Below is a small trained network, with its code and all its weights. Each question gives an input and a target symbol and asks what happens when units are switched off, that is, made to give their printed mean instead of their output.

import numpy as np


def w(rows, s, z=0):
    codes = np.array(rows[::2]) - 128.0
    scale = np.full(codes.shape[1], s)
    scale[-1] = z or s
    return codes * scale


def f(y):
    return y / 2 * (1 + np.tanh(0.7978845608 * (y + 0.044715 * y**3)))


def softmax(a):
    e = np.exp(a - a.max(-1, keepdims=True))
    return e / e.sum(-1, keepdims=True)


def log_softmax(a):
    a = a - a.max(-1, keepdims=True)
    return a - np.log(np.exp(a).sum(-1, keepdims=True))


def net(x, mask):
    ids = ['αβγεζθμξπστφω'.index(c) for c in x.split()]
    T = len(ids)
    res = E[ids] + P[:T]
    u = 0
    for l in range(3):
        r = res
        for j in range(2):
            rows = slice(4 * j, 4 * j + 4)
            q, k, v = (r @ M[l][rows].T for M in (Q, K, V))
            z = softmax(np.where(np.tri(T) > 0, q @ k.T / 4**0.5, -1e9)) @ v
            o = O[l][rows]
            res = res + np.where(mask[u + j], z, o[:, -1]) @ o[:, :-1]
        u += 2
        y = f(res @ A[l][:, :-1].T + A[l][:, -1])
        res = res + np.where(mask[u : u + 4], y, B[l][:, -1]) @ B[l][:, :-1]
        u += 4
    return log_softmax(res[-1] @ U[:, :-1].T + U[:, -1])


Q, K, V, O, A, B = {}, {}, {}, {}, {}, {}
E = w([
[176,165,104,108,148,103,71],'α',
[99,148,174,183,72,219,114],'β',
[67,168,168,165,131,132,51],'γ',
[102,161,113,178,9,119,97],'ε',
[64,116,115,153,75,105,71],'ζ',
[72,188,252,154,128,114,94],'θ',
[203,129,144,179,195,8,127],'μ',
[135,97,192,141,141,119,146],'ξ',
[129,84,38,165,103,195,83],'π',
[108,219,108,88,83,88,81],'σ',
[149,119,112,101,101,60,123],'τ',
[132,174,129,55,201,100,65],'φ',
[93,102,63,132,162,103,72],'ω',
],0.014)
P = w([
[75,109,123,162,77,103,199],'0',
[183,28,157,101,94,70,106],'1',
[195,179,162,148,123,183,51],'2',
[49,156,133,221,246,45,73],'3',
[120,82,173,24,96,104,105],'4',
[191,223,105,160,109,205,168],'5',
],0.012)
Q[0] = w([
[157,99,94,126,10,103,86],'0.h0',
[86,177,70,165,112,151,87],'0.h0',
[116,202,184,127,164,57,165],'0.h0',
[213,133,207,140,137,215,137],'0.h0',
[93,113,149,122,124,93,51],'0.h1',
[113,143,186,160,111,138,116],'0.h1',
[166,110,119,75,127,181,151],'0.h1',
[149,97,106,111,101,95,164],'0.h1',
],0.011)
K[0] = w([
[163,72,97,107,1,94,76],'0.h0',
[82,185,84,170,56,172,58],'0.h0',
[113,190,203,132,186,54,160],'0.h0',
[126,73,239,151,92,196,199],'0.h0',
[119,131,79,130,91,131,208],'0.h1',
[131,107,177,84,119,154,171],'0.h1',
[157,126,159,149,214,58,90],'0.h1',
[133,111,117,209,114,120,77],'0.h1',
],0.0095)
V[0] = w([
[103,29,92,79,132,51,196],'0.h0',
[154,2,245,123,59,113,125],'0.h0',
[153,190,192,143,177,133,143],'0.h0',
[94,201,77,214,158,182,185],'0.h0',
[164,104,105,191,148,176,152],'0.h1',
[78,51,210,143,186,159,150],'0.h1',
[134,115,110,52,96,158,157],'0.h1',
[65,145,170,57,137,164,75],'0.h1',
],0.0059)
O[0] = w([
[76,109,122,115,112,235,142,102],'0.h0',
[152,166,154,76,121,188,80,254],'0.h0',
[163,62,156,146,115,72,134,149],'0.h0',
[139,147,111,185,98,81,134,82],'0.h0',
[167,2,118,155,142,156,172,109],'0.h1',
[120,133,103,133,150,157,152,178],'0.h1',
[127,166,164,109,126,207,130,94],'0.h1',
[120,240,113,139,165,113,156,118],'0.h1',
],0.0071,0.0044)
A[0] = w([
[54,171,99,204,135,58,148,229],'0.n0',
[143,197,174,107,112,175,50,197],'0.n1',
[128,122,78,199,94,254,192,65],'0.n2',
[95,109,31,24,122,121,85,1],'0.n3',
],0.0089,0.0038)
B[0] = w([
[160,128,172,109,180,210,61,221],'0.n0',
[165,56,127,235,109,77,199,254],'0.n1',
[107,109,178,154,254,116,141,150],'0.n2',
[120,234,44,109,137,82,15,144],'0.n3',
],0.0086,0.0091)
Q[1] = w([
[180,60,215,148,102,212,143],'1.h0',
[159,192,112,206,89,200,210],'1.h0',
[204,170,72,101,14,130,119],'1.h0',
[118,195,108,110,93,47,107],'1.h0',
[32,180,211,149,158,118,96],'1.h1',
[254,160,80,149,43,112,137],'1.h1',
[68,113,200,90,164,130,41],'1.h1',
[142,83,101,193,99,177,126],'1.h1',
],0.0069)
K[1] = w([
[147,176,174,92,122,142,236],'1.h0',
[222,157,151,156,160,179,156],'1.h0',
[255,79,112,132,92,88,66],'1.h0',
[140,150,96,138,80,130,41],'1.h0',
[38,152,159,137,118,154,182],'1.h1',
[181,53,113,126,113,80,83],'1.h1',
[122,187,138,97,124,137,216],'1.h1',
[112,38,104,113,102,171,112],'1.h1',
],0.0085)
V[1] = w([
[148,188,154,113,90,179,149],'1.h0',
[146,48,171,86,203,112,122],'1.h0',
[62,218,119,92,88,182,132],'1.h0',
[109,131,97,168,142,141,187],'1.h0',
[112,190,159,115,119,108,175],'1.h1',
[74,121,125,195,117,180,137],'1.h1',
[255,133,68,176,121,112,83],'1.h1',
[142,75,81,93,121,117,131],'1.h1',
],0.0072)
O[1] = w([
[128,80,106,29,125,144,108,114],'1.h0',
[193,234,175,153,129,125,139,207],'1.h0',
[121,71,87,75,156,195,125,2],'1.h0',
[135,85,146,146,105,132,188,120],'1.h0',
[99,104,175,103,109,137,151,54],'1.h1',
[150,71,101,166,88,91,105,179],'1.h1',
[183,254,123,138,113,124,114,164],'1.h1',
[97,189,81,100,145,125,126,96],'1.h1',
],0.0072,0.0053)
A[1] = w([
[33,86,151,153,118,72,2,107],'1.n0',
[113,216,103,127,149,130,155,9],'1.n1',
[112,92,201,135,216,214,72,2],'1.n2',
[175,83,151,108,105,21,140,10],'1.n3',
],0.0074,0.002)
B[1] = w([
[142,18,116,180,171,33,156,234],'1.n0',
[192,44,115,183,136,85,180,148],'1.n1',
[61,215,104,54,166,78,94,253],'1.n2',
[92,240,98,51,224,254,162,191],'1.n3',
],0.0083,0.007)
Q[2] = w([
[142,222,150,85,182,190,80],'2.h0',
[254,111,92,56,114,193,164],'2.h0',
[54,108,76,91,124,173,146],'2.h0',
[46,112,175,158,160,166,208],'2.h0',
[116,148,146,114,145,30,160],'2.h1',
[131,119,31,147,25,102,67],'2.h1',
[66,82,187,132,167,33,161],'2.h1',
[138,93,113,155,135,196,227],'2.h1',
],0.0085)
K[2] = w([
[138,92,118,27,179,201,153],'2.h0',
[249,214,129,176,159,141,58],'2.h0',
[69,98,102,145,162,175,20],'2.h0',
[83,81,177,181,151,246,121],'2.h0',
[79,160,94,92,125,82,174],'2.h1',
[125,147,2,179,71,54,68],'2.h1',
[24,25,149,173,156,175,142],'2.h1',
[179,83,146,123,176,112,93],'2.h1',
],0.0074)
V[2] = w([
[177,116,211,212,59,85,110],'2.h0',
[121,57,40,138,70,158,231],'2.h0',
[153,109,138,155,207,157,194],'2.h0',
[152,84,101,137,98,170,2],'2.h0',
[191,156,118,138,99,102,207],'2.h1',
[133,141,34,136,165,103,157],'2.h1',
[111,118,116,178,204,237,106],'2.h1',
[174,121,186,123,90,90,163],'2.h1',
],0.0082)
O[2] = w([
[214,64,150,116,80,31,126,255],'2.h0',
[45,67,135,201,89,137,20,12],'2.h0',
[188,71,148,151,175,145,113,179],'2.h0',
[79,171,36,101,75,39,162,95],'2.h0',
[144,177,191,197,118,131,34,134],'2.h1',
[127,115,78,235,159,226,75,101],'2.h1',
[253,195,7,123,144,134,192,145],'2.h1',
[83,155,242,91,133,106,121,164],'2.h1',
],0.0067,0.0098)
A[2] = w([
[52,117,186,21,68,94,82,236],'2.n0',
[131,135,84,157,254,100,114,4],'2.n1',
[206,213,148,162,102,95,108,238],'2.n2',
[134,101,175,89,220,193,118,195],'2.n3',
],0.0066,0.0033)
B[2] = w([
[143,111,141,44,47,127,9,152],'2.n0',
[147,124,132,127,25,185,179,182],'2.n1',
[56,151,103,160,115,140,137,251],'2.n2',
[62,109,152,142,185,184,125,169],'2.n3',
],0.011,0.021)
U = w([
[101,201,101,188,186,120,86,216],'α',
[178,98,172,168,2,174,194,118],'β',
[199,54,133,148,198,40,188,113],'γ',
[97,135,157,131,12,222,95,3],'ε',
[154,88,123,129,132,62,103,95],'ζ',
[97,85,177,155,169,161,100,118],'θ',
[106,199,97,91,206,172,119,133],'μ',
[226,155,190,41,85,190,113,146],'ξ',
[178,137,87,118,93,205,119,173],'π',
[122,167,110,115,172,105,66,180],'σ',
[138,184,91,74,138,135,84,164],'τ',
[153,178,83,70,153,56,185,95],'φ',
[71,109,91,145,122,109,177,101],'ω',
],0.0072,0.0049)

Each question gives the input, a string of symbols that net reads in full, and the target symbol t.
The units are the heads (4 rows each of Q, K, V and O) and the neurons (one row each of A and B). Each row of codes is followed by its name. A weight is (code - 128) times the scale printed after its matrix; where a second scale follows, it is the last column's (O, A, B and U).
mask holds one flag per unit, layer by layer, with each layer's heads first. A switched-off unit (its flag False) gives its mean, the last column of its rows in O or B, instead of its output. The means were averaged over made-up inputs and are rounded, as every weight is.
A unit's drop is (log p(t) with every unit on - log p(t) with that unit switched off) / (log p(t) with every unit on - log p(t) with every unit switched off).
The circuit of an input: a set's keep is (log p(t) with only the set's units on - log p(t) with every unit switched off) / (log p(t) with every unit on - log p(t) with every unit switched off). Starting from the 12 units with the biggest drops (on a tie, the unit counted first), units are removed one at a time, each time the one whose removal leaves the highest keep (on an exact tie, the one counted first), for as long as the keep stays at least 0.8.
circuit, biggest first: the units of the circuit, biggest drop first
most important unit: the unit with the biggest drop
top k neurons: the k neurons with the biggest drops, biggest first
k most important neurons of layer l: the k neurons of layer l with the biggest drops, biggest first
which heads matter: for each layer, one digit per head in row order, 1 if its drop is at least 0.15 and else 0, layers parted by /
input ε μ φ β θ, target θ: 2 most important neurons of layer 0 : [0.n1, 0.n0]
input ξ ξ ξ ξ φ ξ, target γ: most important unit : 2.n1
input ξ ε ξ μ, target θ: circuit, biggest first : [0.n0, 2.h0, 2.n3]
input β ε τ μ μ ω, target α: circuit, biggest first : [2.h1, 1.h1, 1.h0]
input φ ξ μ ξ, target μ: top 3 neurons : [0.n1, 0.n0, 1.n2]
input ε π ξ μ, target ζ: top 3 neurons : [1.n2, 1.n0, 0.n0]
input ξ β ξ, target β: circuit, biggest first : [1.n2, 0.n0]
input ε ξ ζ φ, target ζ: 3 most important neurons of layer 1 : [1.n0, 1.n3, 1.n2]
input ξ ξ ω ξ ξ ξ, target γ: top 2 neurons : [0.n0, 2.n1]
input β μ γ, target α: top 3 neurons : [1.n0, 2.n1, 2.n2]
input φ γ α, target α: circuit, biggest first : [0.n1, 2.n2, 2.h1, 1.h1]
input φ ξ φ φ β θ, target α: circuit, biggest first : [0.h0, 2.n1, 2.n2]
input ξ α τ ξ ξ μ, target α: which heads matter : 00 / 01 / 01
input π β ξ π γ, target γ: top 2 neurons : [1.n2, 2.n0]
input π μ π σ ε, target ε: circuit, biggest first : [2.h1, 0.n2, 2.n0, 0.n0]
input ξ α π γ ξ, target ξ: circuit, biggest first : [0.h0, 2.n2]
input ξ π ξ α θ, target θ: which heads matter : 00 / 01 / 10
input γ τ ξ ξ, target φ: most important unit : 0.n0
input φ ξ ξ σ, target μ: top 4 neurons : [0.n0, 0.n1, 1.n2, 2.n3]
input μ ξ ξ ξ τ, target τ: circuit, biggest first : [0.n3, 2.h0, 2.n0, 0.h0]
input ξ τ σ β ω ε, target α: most important unit : 0.h0
input π φ σ, target α: circuit, biggest first : [2.h1, 2.n2, 1.h1, 0.n1]
input γ ξ ξ μ, target φ: top 3 neurons : [1.n2, 0.n0, 1.n0]
input β π μ β, target γ: circuit, biggest first : [1.h1, 1.n0, 2.n2]
input σ φ ξ ξ π, target π: top 2 neurons : [0.n3, 2.n1]
input σ θ φ, target α: top 2 neurons : [0.n1, 1.n3]
input β ξ β μ μ, target μ: circuit, biggest first : [1.n3, 2.h0]
input β ξ τ, target α: top 4 neurons : [0.n1, 2.n1, 2.n2, 1.n3]
input μ φ β, target α: circuit, biggest first : [0.h0, 2.n1, 2.n2]
input φ γ ζ, target α: circuit, biggest first : [2.n1, 2.n0]
